Below is a small trained network, with its code and all its weights. Each question gives an input and a class and asks what happens when units are switched off, that is, made to give their printed mean instead of their output.

import numpy as np


def w(rows, s, z=0):
    codes = np.array(rows[::2]) - 128.0
    scale = np.full(codes.shape[1], s)
    scale[-1] = z or s
    return codes * scale


def f(y):
    return y / 2 * (1 + np.tanh(0.7978845608 * (y + 0.044715 * y**3)))


def log_softmax(a):
    a = a - a.max(-1, keepdims=True)
    return a - np.log(np.exp(a).sum(-1, keepdims=True))


def net(x, mask):
    res = np.array(x, float).reshape(1, 5) / 4 @ E
    y = f(res @ A[0][:, :-1].T + A[0][:, -1])
    res = res + np.where(mask, y, B[0][:, -1]) @ B[0][:, :-1]
    return log_softmax(res[-1] @ U[:, :-1].T + U[:, -1])


A, B = {}, {}
E = w([
[46,113,181,127,99,15],'x0',
[251,116,139,40,103,161],'x1',
[117,138,116,160,200,94],'x2',
[103,69,138,145,95,148],'x3',
[145,41,252,173,166,178],'x4',
],0.013)
A[0] = w([
[140,129,111,144,113,113,4],'n0',
[113,148,85,121,91,99,175],'n1',
[87,157,101,69,122,129,89],'n2',
[253,190,162,81,139,152,212],'n3',
[61,137,124,184,175,75,208],'n4',
[72,89,144,167,142,146,199],'n5',
[212,150,148,82,155,164,203],'n6',
[103,204,84,55,100,89,247],'n7',
[118,168,109,123,112,78,161],'n8',
],0.016,0.0027)
B[0] = w([
[156,153,139,133,115,121,129],'n0',
[121,175,108,133,80,73,181],'n1',
[117,136,118,122,108,84,171],'n2',
[252,88,74,53,175,139,252],'n3',
[125,254,224,120,232,148,224],'n4',
[56,106,177,172,126,157,193],'n5',
[137,66,87,80,160,144,225],'n6',
[95,157,58,81,45,64,230],'n7',
[75,177,81,87,159,77,179],'n8',
],0.011,0.023)
U = w([
[107,185,44,137,86,41,130],'0',
[95,168,176,201,224,119,5],'1',
[213,51,72,106,178,152,139],'2',
[92,9,147,219,79,156,213],'3',
],0.011,0.0029)

Each question gives the input, the list of numbers given to net, and the class t.
The units are the neurons (one row each of A and B). Each row of codes is followed by its name. A weight is (code - 128) times the scale printed after its matrix; where a second scale follows, it is the last column's (A, B and U).
mask holds one flag per neuron, in row order. A switched-off neuron (its flag False) gives its mean, the last column of its row in B, instead of its output. The means were averaged over made-up inputs and are rounded, as every weight is.
A unit's drop is (log p(t) with every unit on - log p(t) with that unit switched off) / (log p(t) with every unit on - log p(t) with every unit switched off).
The circuit of an input: a set's keep is (log p(t) with only the set's units on - log p(t) with every unit switched off) / (log p(t) with every unit on - log p(t) with every unit switched off). Starting from all 9 units, units are removed one at a time, each time the one whose removal leaves the highest keep (on an exact tie, the one counted first), for as long as the keep stays at least 0.8.
circuit, biggest first: the units of the circuit, biggest drop first
k most important neurons: the k neurons with the biggest drops, biggest first
drop of u: that unit's drop, to one decimal
input [7,-8,-8,6,6], class 1: circuit, biggest first : [n4]
input [7,-5,-5,-6,0], class 1: 2 most important neurons : [n4, n3]
input [-2,-1,4,7,5], class 3: 3 most important neurons : [n4, n8, n5]
input [8,6,0,2,2], class 3: 4 most important neurons : [n3, n4, n7, n6]
input [4,0,-7,1,4], class 3: 2 most important neurons : [n4, n3]
input [-3,7,6,-3,-7], class 2: 2 most important neurons : [n3, n6]
input [-5,-1,3,8,7], class 3: drop of n4 : 0.2
input [-4,-4,2,8,8], class 3: drop of n4 : 0.2
input [-4,4,3,-2,-6], class 2: drop of n3 : 8.9
input [-3,-3,1,7,5], class 3: drop of n4 : 0.4
